Below are the code and all the weights of a small trained network. Each question names an input and a class and asks about switching units off, where a switched-off unit gives its printed mean instead of its output.

import numpy as np


def w(rows, s, z=0):
    codes = np.array(rows[::2]) - 128.0
    scale = np.full(codes.shape[1], s)
    scale[-1] = z or s
    return codes * scale


def f(y):
    return y / 2 * (1 + np.tanh(0.7978845608 * (y + 0.044715 * y**3)))


def log_softmax(a):
    a = a - a.max(-1, keepdims=True)
    return a - np.log(np.exp(a).sum(-1, keepdims=True))


def net(x, mask):
    res = np.array(x, float).reshape(1, 7) / 4 @ E
    y = f(res @ A[0][:, :-1].T + A[0][:, -1])
    res = res + np.where(mask, y, B[0][:, -1]) @ B[0][:, :-1]
    return log_softmax(res[-1] @ U[:, :-1].T + U[:, -1])


A, B = {}, {}
E = w([
[136,158,129,203,199,88,146,217],'x0',
[149,112,17,102,154,69,129,79],'x1',
[200,134,135,189,175,152,149,77],'x2',
[161,227,152,150,132,95,118,74],'x3',
[155,73,127,197,173,37,131,165],'x4',
[44,168,123,118,152,114,248,40],'x5',
[84,142,80,217,85,106,130,160],'x6',
],0.012)
A[0] = w([
[170,88,113,116,97,132,36,190,117],'n0',
[119,70,116,111,133,161,157,117,117],'n1',
[94,143,125,149,112,118,149,100,107],'n2',
[91,69,130,123,144,159,159,192,129],'n3',
[144,136,161,175,156,148,106,157,73],'n4',
[111,130,125,127,88,176,122,113,36],'n5',
[147,104,133,144,177,72,151,137,113],'n6',
[146,148,119,161,168,120,122,144,83],'n7',
[160,141,80,186,167,113,94,197,105],'n8',
[73,125,104,151,109,121,138,139,54],'n9',
[104,130,129,135,212,39,161,106,114],'n10',
[140,146,127,93,160,85,150,135,55],'n11',
[124,126,109,123,159,125,123,134,2],'n12',
[176,148,201,188,132,174,128,139,149],'n13',
[156,136,127,112,125,110,138,165,77],'n14',
[164,3,117,159,141,78,129,131,169],'n15',
[149,140,131,94,129,164,116,96,93],'n16',
[106,120,147,132,138,120,94,129,68],'n17',
[155,62,142,177,141,120,128,130,79],'n18',
[80,73,143,133,159,163,122,167,131],'n19',
[178,126,160,42,139,170,92,131,124],'n20',
[116,91,114,130,116,126,151,110,42],'n21',
[149,112,118,121,118,95,75,154,167],'n22',
[138,128,115,120,112,124,126,132,63],'n23',
[136,153,190,169,115,81,62,194,133],'n24',
],0.018,0.0079)
B[0] = w([
[127,56,27,205,138,106,117,198,251],'n0',
[145,153,170,136,111,98,99,151,175],'n1',
[121,137,83,131,110,89,176,139,179],'n2',
[236,144,150,91,45,136,150,204,188],'n3',
[71,132,155,103,127,84,200,96,186],'n4',
[86,128,170,190,133,76,98,108,159],'n5',
[91,154,134,140,154,61,105,183,198],'n6',
[114,145,104,128,132,181,107,128,173],'n7',
[52,234,123,136,183,223,22,46,232],'n8',
[160,147,150,105,86,132,111,159,158],'n9',
[168,130,70,172,162,142,215,170,243],'n10',
[112,135,153,136,180,120,204,127,156],'n11',
[140,162,133,125,123,149,142,150,127],'n12',
[83,248,182,181,191,152,137,107,227],'n13',
[137,161,121,151,117,142,122,139,143],'n14',
[28,159,137,221,203,128,71,182,241],'n15',
[90,74,180,92,164,96,122,122,185],'n16',
[151,155,108,105,99,128,135,151,131],'n17',
[86,75,112,128,163,114,160,138,181],'n18',
[220,116,125,97,89,138,173,191,179],'n19',
[157,46,195,81,121,129,119,119,234],'n20',
[120,170,146,143,128,115,126,136,147],'n21',
[137,113,123,187,155,138,108,199,199],'n22',
[132,96,145,156,124,156,131,117,127],'n23',
[148,226,202,108,103,45,178,202,244],'n24',
],0.011,0.019)
U = w([
[30,160,74,85,70,90,155,17,88],'0',
[141,57,97,128,114,110,54,197,128],'1',
[194,145,60,78,149,105,250,133,57],'2',
[86,52,211,39,228,106,131,63,170],'3',
[47,213,125,208,234,116,135,151,158],'4',
[120,182,206,117,127,76,155,207,254],'5',
[126,205,254,31,181,209,90,61,33],'6',
[87,210,60,64,173,200,91,103,34],'7',
],0.0088,0.0069)

Each question gives the input, the list of numbers given to net, and the class t.
The units are the neurons (one row each of A and B). Each row of codes is followed by its name. A weight is (code - 128) times the scale printed after its matrix; where a second scale follows, it is the last column's (A, B and U).
mask holds one flag per neuron, in row order. A switched-off neuron (its flag False) gives its mean, the last column of its row in B, instead of its output. The means were averaged over made-up inputs and are rounded, as every weight is.
A unit's drop is (log p(t) with every unit on - log p(t) with that unit switched off) / (log p(t) with every unit on - log p(t) with every unit switched off).
The circuit of an input: a set's keep is (log p(t) with only the set's units on - log p(t) with every unit switched off) / (log p(t) with every unit on - log p(t) with every unit switched off). Starting from the 12 units with the biggest drops (on a tie, the unit counted first), units are removed one at a time, each time the one whose removal leaves the highest keep (on an exact tie, the one counted first), for as long as the keep stays at least 0.8.
units of the circuit, in order: the units of the circuit, biggest drop first
k most important neurons: the k neurons with the biggest drops, biggest first
drop when u is switched off: that unit's drop, to one decimal
input [-4,-6,-4,-5,-6,-1,-6], class 3: units of the circuit, in order => n20
input [-1,-5,-4,4,-6,3,4], class 0: 2 most important neurons => n15; n24
input [-1,-3,-8,7,-5,-1,0], class 5: 2 most important neurons => n8; n13
input [-4,0,-2,0,2,-1,3], class 1: 2 most important neurons => n13; n8
input [-3,-2,-1,3,5,4,-1], class 2: 2 most important neurons => n15; n8
input [3,7,3,6,5,8,-6], class 2: 4 most important neurons => n10; n8; n13; n15
input [0,3,7,-6,-3,6,-4], class 2: 2 most important neurons => n15; n8
input [-1,-2,3,-3,-4,7,2], class 5: 3 most important neurons => n8; n15; n1
input [6,-2,1,-8,1,-3,-8], class 5: 2 most important neurons => n3; n19
input [2,-6,3,-1,-5,6,-3], class 6: 3 most important neurons => n0; n15; n10
input [-4,-4,-2,3,2,7,0], class 2: 3 most important neurons => n15; n8; n13
input [-1,8,1,0,-4,-8,3], class 1: 2 most important neurons => n13; n0
input [-3,-4,-1,-2,-6,4,7], class 5: 2 most important neurons => n8; n9
input [-8,-1,2,-6,-1,-5,-8], class 1: units of the circuit, in order => n0
input [-6,5,8,-4,-2,7,-8], class 3: drop when n18 is switched off => 0.0
input [-5,-3,-4,0,5,2,3], class 5: drop when n0 is switched off => 0.3
input [-7,0,-5,7,-8,-3,8], class 0: drop when n15 is switched off => 0.1
